Each row is followed by its group and then its class within the group.
[  4.5  23.4  41.6  -1.8  -2.8   5.0  -7.5  15.4  -1.6  -3.7  33.8 -31.0
  -3.5   7.1 -12.4  -4.7   0.8 -11.5  -1.7 -22.3  -5.4  29.5  19.4  -4.8
  -2.0  18.3  -3.1  -7.1   5.2  28.8   8.5  17.5 -11.4   5.3  12.5 -16.8
  18.0 -28.1  -5.1  -7.4  15.4 -20.4  20.0]
(29):N
[ 25.6  -4.5  13.8   6.4  -0.5  -0.3   3.9   4.0  -4.7 -19.8  33.9 -20.8
  -7.3   7.8  -8.3 -16.2   4.1 -14.2  -2.0 -18.6  -7.5  26.2  23.7 -25.0
   6.8  23.4 -29.1 -11.0  -2.0 -11.7  22.5   5.6 -11.0  -5.3 -15.2 -20.8
   2.1 -11.5  11.6   4.4  23.6   1.6  16.9]
(29):K
[ 19.6  19.6   7.3  -9.3  -2.1  28.0  10.1   9.3  12.3  -6.5  18.0 -40.3
  -9.5   5.5  -8.9 -13.4  -0.2  22.4 -26.1 -16.4   7.6  24.3  39.8 -14.3
   0.1  15.9   2.4  -6.4   0.9 -12.3   9.6   3.8  -4.2   9.3 -12.0 -22.2
  12.1   7.3   1.9   5.6  36.5  24.9  11.0]
(29):K
[ -5.0 -25.0  17.9   7.8  -5.7 -18.4 -10.8  13.9 -10.8  15.3  14.9   3.6
 -19.2  18.5   2.0   9.2  -2.3 -15.8  -4.5 -15.0  -0.2  -5.5  -9.1  -3.0
   8.5  14.8 -21.4   8.8  17.1  54.1   4.5   2.3   1.7   3.8  17.3 -11.0
 -23.1  14.4  -0.5  16.7  -4.7 -26.1   5.2]
(35):L
[ -9.1 -18.8  23.3  10.6  -6.0 -28.7 -27.2   9.4  -7.6  26.3   6.5  -9.5
 -25.7  11.5  -0.5  -0.9   6.9 -25.0 -40.0 -13.0  13.9  -2.2 -33.2  -7.8
  11.7   9.3  17.8   2.6  19.9  66.9  31.5  12.9  -5.5  17.1  49.3 -15.7
 -32.9  29.0 -10.7   4.0 -11.1 -30.9  19.1]
(35):L
[-10.4  16.1  23.1  -5.0  14.2  11.4   7.8  10.9 -12.0   0.0   1.2 -20.9
  21.6  -0.7  15.2 -12.1  -4.1 -20.3 -37.2 -18.3 -14.9   2.0  14.5  20.5
  -9.2  10.4  -2.2  -3.6  -2.2  50.9 -12.6   8.7   2.1   5.8   6.5 -28.8
  35.2  -3.2   9.2 -14.0  21.0 -10.5  13.3]
(29):N
[  8.5 -16.4   5.2   1.1 -10.9 -17.7  -8.1  -4.0   7.5  12.1   1.3  -6.1
 -19.4  -2.2   1.6  11.8   1.7   0.2  -9.1  -2.7   6.8  -3.9 -20.3 -17.5
  15.5  11.9   3.3   1.0  10.9  23.0  14.1  13.0 -10.5  10.7  38.4  -0.2
 -34.5  24.0 -11.2  13.7 -20.1 -11.1   7.8]
(35):L
[ 14.6 -41.4 -12.2   1.5  -4.2  -5.1  -4.0   2.7  33.8 -18.2   0.2 -16.4
  12.9 -15.3   4.4  10.6   2.6   2.8 -49.7  -6.7   7.5 -21.7 -31.8 -20.2
  17.3  34.2   0.7  -6.3  13.8  38.8   6.5  10.5 -20.8  17.0  57.7 -39.0
 -35.4  12.4   2.7   3.0  -5.3  -5.0  22.9]
(35):A
[  1.8 -35.3  17.4   4.6 -12.9 -11.0   9.9  12.6 -16.5  19.7  43.6 -12.8
 -21.6  19.8   3.3  18.2   1.4 -20.1   1.2 -18.8  -7.2 -14.1 -14.6  -4.9
  12.6  24.6 -26.8  -4.9  22.6  44.3  -5.8  15.6   0.7   5.5  16.4 -18.7
 -12.9  22.5   7.3  29.3  -2.0 -14.0  18.0]
(35):A
[-11.3   5.1  28.5  -3.9   5.5  14.7   1.3  23.4   0.7 -35.4  20.0 -40.9
 -19.6   2.5  -8.8   0.0   1.7  18.9   0.2 -20.5  36.7  18.4  18.9  -9.5
   8.7  13.9   6.6 -21.4   9.5  39.0  17.2  -3.7  -6.0  24.1  -3.2 -16.4
  17.1  -8.6  -4.8  -9.6  29.1 -16.4  35.0]
(29):K
[  9.1  10.8  40.9  15.0   4.8  -6.6 -10.1  21.0 -10.0  -5.3  33.5 -61.7
 -39.1  12.3 -11.1  10.5  -7.7  -5.9 -11.6 -32.9  54.0  38.0  43.8 -29.8
  15.0  21.1 -26.0  -9.7  17.5  43.1  21.7  14.7  -2.3  14.0  11.2 -11.6
  -2.2  13.1   0.1  15.6  31.0  -9.9  22.7]
(29):K
[ 13.1   3.2  14.9   8.7  15.3   0.6 -10.9   2.2  -1.7 -23.1  24.9 -12.3
  25.2  -4.5 -12.2 -18.3   7.9 -18.0 -28.7  -8.5 -24.7  23.8  11.1  -7.5
  -3.8   9.0 -26.7  -9.1   0.3   6.7   8.0  -2.5  -9.0  -2.2   5.1 -24.7
  15.4 -30.1  19.7  -9.9  29.7  -5.8  13.3]
(29):K
[ 27.1 -34.1 -14.5 -10.3 -18.1   4.0 -17.4  -1.8  19.3  -1.7  17.4  18.5
  11.0  -5.6  -4.6  -7.9   9.0  -9.4 -20.9  -4.1 -38.5  -3.4 -34.9 -18.4
   1.2  23.6   3.0   3.7  -1.1 -21.5  12.3   8.0 -21.8  -5.3  27.2 -21.0
 -39.6  -8.9  -5.6   5.1 -15.0  -1.4   7.6]
(35):L
[ -6.0   0.4  10.2 -11.5  -1.9  28.6  11.1  17.5  -7.2  -4.2  13.3   7.0
  10.0   5.6  13.6 -24.4   0.7   1.0   6.2 -13.0 -31.3  -0.7  12.2  12.7
 -14.7   7.7  -3.6  -4.8  -3.8   4.4   3.3  -2.5  -1.0  -2.6 -25.7 -26.7
  21.0 -21.7   8.1  -7.4  16.9  -7.0  15.0]
(29):N
[ 13.9  12.9   9.8  -1.9  13.1  13.8  12.6  -5.0   5.9 -33.4   5.0 -29.1
  29.0 -26.9  -2.4  -6.4   6.2  19.6 -20.0   1.4  14.8   5.6  34.8 -16.2
  10.9   9.3   5.2 -14.5   0.1   2.6  21.5   4.5  -3.4  14.8  13.0 -18.1
   9.4 -23.9  -1.7 -13.4  21.9   7.0  20.5]
(29):N
[ -4.5  10.2  29.1   6.3   4.7   8.2   0.6  23.5   8.6 -18.0  27.1 -40.7
 -24.1  19.8   0.6   3.6  -8.5  10.7  14.0 -14.1  28.3  32.7  33.2 -12.0
  -1.8  22.3 -31.5  -2.4   7.0  30.0   3.1   0.3   0.8   6.6  -8.8 -15.0
   0.9  -5.7  -4.1   7.9  28.3  -7.3  11.3]
(29):K
[ 43.6  34.9  20.4   3.6  -4.3  15.8   9.5 -11.6   4.6  -3.6  18.6 -63.6
  -1.1   1.3  -4.7  -0.4  -0.6  13.1 -31.6 -23.7  14.9  43.8  69.7 -41.5
  11.6  26.0 -13.9   2.9   8.2 -12.9  29.3  21.0 -22.5   4.3  20.3 -15.7
 -12.5  -6.3  -5.2  15.5  17.9  27.9   0.8]
(29):K
[-28.1 -41.0  -8.0   6.9  14.8   2.7  14.7  24.6  -0.1 -19.5   9.4  -7.6
   5.5  -6.1   8.5   5.9  12.9  15.0 -22.7   5.0  14.8 -43.1 -17.2  12.8
  12.1  -3.6  -0.5 -20.5  13.7  56.4 -15.2 -11.4  10.9  24.5   0.8 -20.5
  13.4  22.3  12.6  -0.3  21.0 -10.0  25.2]
(35):A
[ 11.2   2.3   5.9   0.4  -2.2 -17.8   2.8 -10.5   1.0   0.2 -24.9 -42.2
 -27.5 -16.9  -3.9  11.2   5.0  25.2 -22.1  -1.0  66.5  -1.6  11.1 -26.8
  33.3   4.2  39.2  -5.3  12.4   6.5  30.2   8.6  -8.2  40.6  43.6  11.4
 -38.6  31.7 -20.0   6.6  -6.9   8.6  19.7]
(35):L

Each row is followed by its group and then its class within the group.
[-27.3 -12.6  -2.3  17.2  24.4  -2.8   7.5  12.3   1.3  35.0  -4.3  11.0
  -2.6  -8.4 -29.3  22.7  14.3  -1.9  17.4 -12.8  22.3   6.4 -19.9  13.0
   6.6 -34.0 -16.5 -20.5  40.8  -0.4  24.0 -10.2   1.1 -12.7  13.1 -11.3
  18.9  11.9 -18.1  32.1  -7.8 -19.6   9.4]
T:fezi
[-28.9   0.3   3.7   5.8  21.4  19.7 -13.0  -3.6   8.7  19.0  15.0 -16.8
   5.7  -1.2  14.3 -24.6  39.5  -1.6  28.1   3.3  21.2   0.4 -45.9   1.5
 -27.3 -61.3  17.9  -8.4  -3.6  41.0 -43.2  -4.2  32.6   7.8 -10.5  13.3
  -3.0  -5.1 -15.8   5.0  -4.8 -11.1   0.7]
H:Pavig
[-32.0  37.4  20.2  -1.1  16.1   0.2  25.9   1.1   3.5  -6.3  -8.6   1.2
  16.6 -27.1   1.5  22.9   1.7  -7.8  19.9 -31.3  14.7  33.6 -14.5   6.8
  -2.3  11.8 -41.3 -26.8  51.4  36.2  71.6  -5.9 -16.8 -18.2 -13.6 -31.3
   5.9  11.5  18.1  25.4  22.7 -16.7  25.0]
G:neto
[ -9.4  -1.1   4.1  28.4 -15.6  -8.9 -33.0  10.0   0.7  -2.9   5.2  22.3
 -45.2  16.4 -15.1   4.5  34.3   2.9  23.6  24.4  26.0  -9.0 -39.7  18.9
 -15.5 -42.5  29.5  -6.3  33.8   5.9 -10.2  -4.6  34.5  -5.2  25.1  -5.7
 -11.4  19.0  -9.4  13.4   9.1 -13.9  -9.8]
T:Vogu
[-15.1   7.2   4.2  -7.3  37.4  19.4  15.0 -19.1   3.1  32.2  18.4 -24.4
  14.7   0.5   0.1 -20.1  40.6  24.2  13.0   0.5  26.6   2.5 -30.1  -6.8
 -17.4 -26.2  -5.2  -8.1   6.1  38.3 -22.2   7.9  21.2  11.5 -12.9   6.2
 -10.9 -11.8 -24.6   0.5 -10.7  -8.6  -0.3]
H:Pavig
[ -8.5 -24.8  -9.4  17.2   1.4 -12.5   2.4   0.0   7.0  11.6 -17.3  33.2
 -25.3 -11.7 -21.0  24.8  23.4  -4.1  24.1  -4.5  22.2  13.6  -4.7  22.2
  -1.3 -38.6 -16.4 -21.0  31.3  11.7   2.0  -4.4   7.2 -10.7  24.7  -3.9
  12.4  22.3 -18.6  33.2  27.7 -21.9  -1.3]
T:fezi
[ 10.6   6.6  17.2  31.3 -15.9 -36.7  -7.4   4.9  20.2  -1.7 -18.1  15.4
 -45.9  14.6  10.7  -2.0  25.3 -21.7  29.9   9.0  18.8  -8.4 -24.7  16.4
 -18.7 -15.4  17.2  11.7  35.0  71.5   6.4 -28.9  28.1  -4.4  29.6 -24.6
  -6.1  18.0 -16.3   7.6  18.4  -6.9  -0.6]
X:Rosi
[ -9.1  26.2  10.2  28.7 -13.2 -18.2 -11.5  10.9  21.0 -13.5  -6.9   3.7
 -58.9  10.6  25.0   8.9  29.6 -20.3  38.6  -2.9  27.2  14.9 -42.8  12.3
 -15.8  -9.2   8.9  -8.3  14.8  21.4  19.1 -23.8  15.4 -12.4  -7.4 -27.0
  -7.1   8.8   8.9   9.2  21.9 -15.1   6.9]
X:Rosi
[-11.5  15.4  24.6  38.6 -27.7 -19.8 -16.6   5.2  21.1 -30.6 -20.5  11.0
 -18.6  11.7  41.7 -16.5  47.5 -45.8  29.1  -2.8   0.6  16.8 -37.9  19.5
 -21.1 -25.1  34.7   7.6  24.3  26.0   7.6 -34.7   8.4  -1.2  -0.2 -24.7
  -7.5  20.1  19.4   0.0  15.9  -7.0   2.8]
X:Poge
[-30.1   2.2   9.3  14.7   0.5   4.5 -32.3  -1.3   0.6  16.2  20.6 -18.6
  -7.4  18.3   9.6 -41.7  27.8  11.2  19.4   0.8  15.0 -20.2 -46.0   0.2
 -26.5 -42.2  18.3 -11.8   8.0  33.9 -43.8   8.2  28.2   4.9 -26.7   7.4
 -12.6   9.3 -27.4   0.0  10.2  -4.2  17.3]
H:Pavig
[-16.5  16.8  -1.3  10.8  27.2  -4.7   0.9   6.1  19.6  41.4 -13.5   3.4
 -16.4  10.2 -26.8  19.1  28.9 -11.7  35.6 -14.9  36.1 -22.2 -21.0   3.0
   6.5 -40.9 -16.3 -26.0  29.5   9.5  54.4 -17.5   6.3 -15.2   8.3  -5.5
  14.6   4.0 -18.4  25.5  -3.6 -10.6   7.1]
T:fezi
[ 10.6  37.8  24.7  19.7  -9.2 -25.6 -26.9   3.8  15.1 -23.3  -8.1  -4.0
 -23.3  20.6  17.7  -2.2  33.4 -18.3  32.1  -1.0  -7.2  -0.4 -26.1  20.8
 -12.2   0.5   9.4  12.3  28.5  31.8  25.1  -5.6  -6.4  -3.1 -13.7 -21.7
  -4.9  24.0  10.8   5.7  15.8  -0.6  11.4]
X:Poge
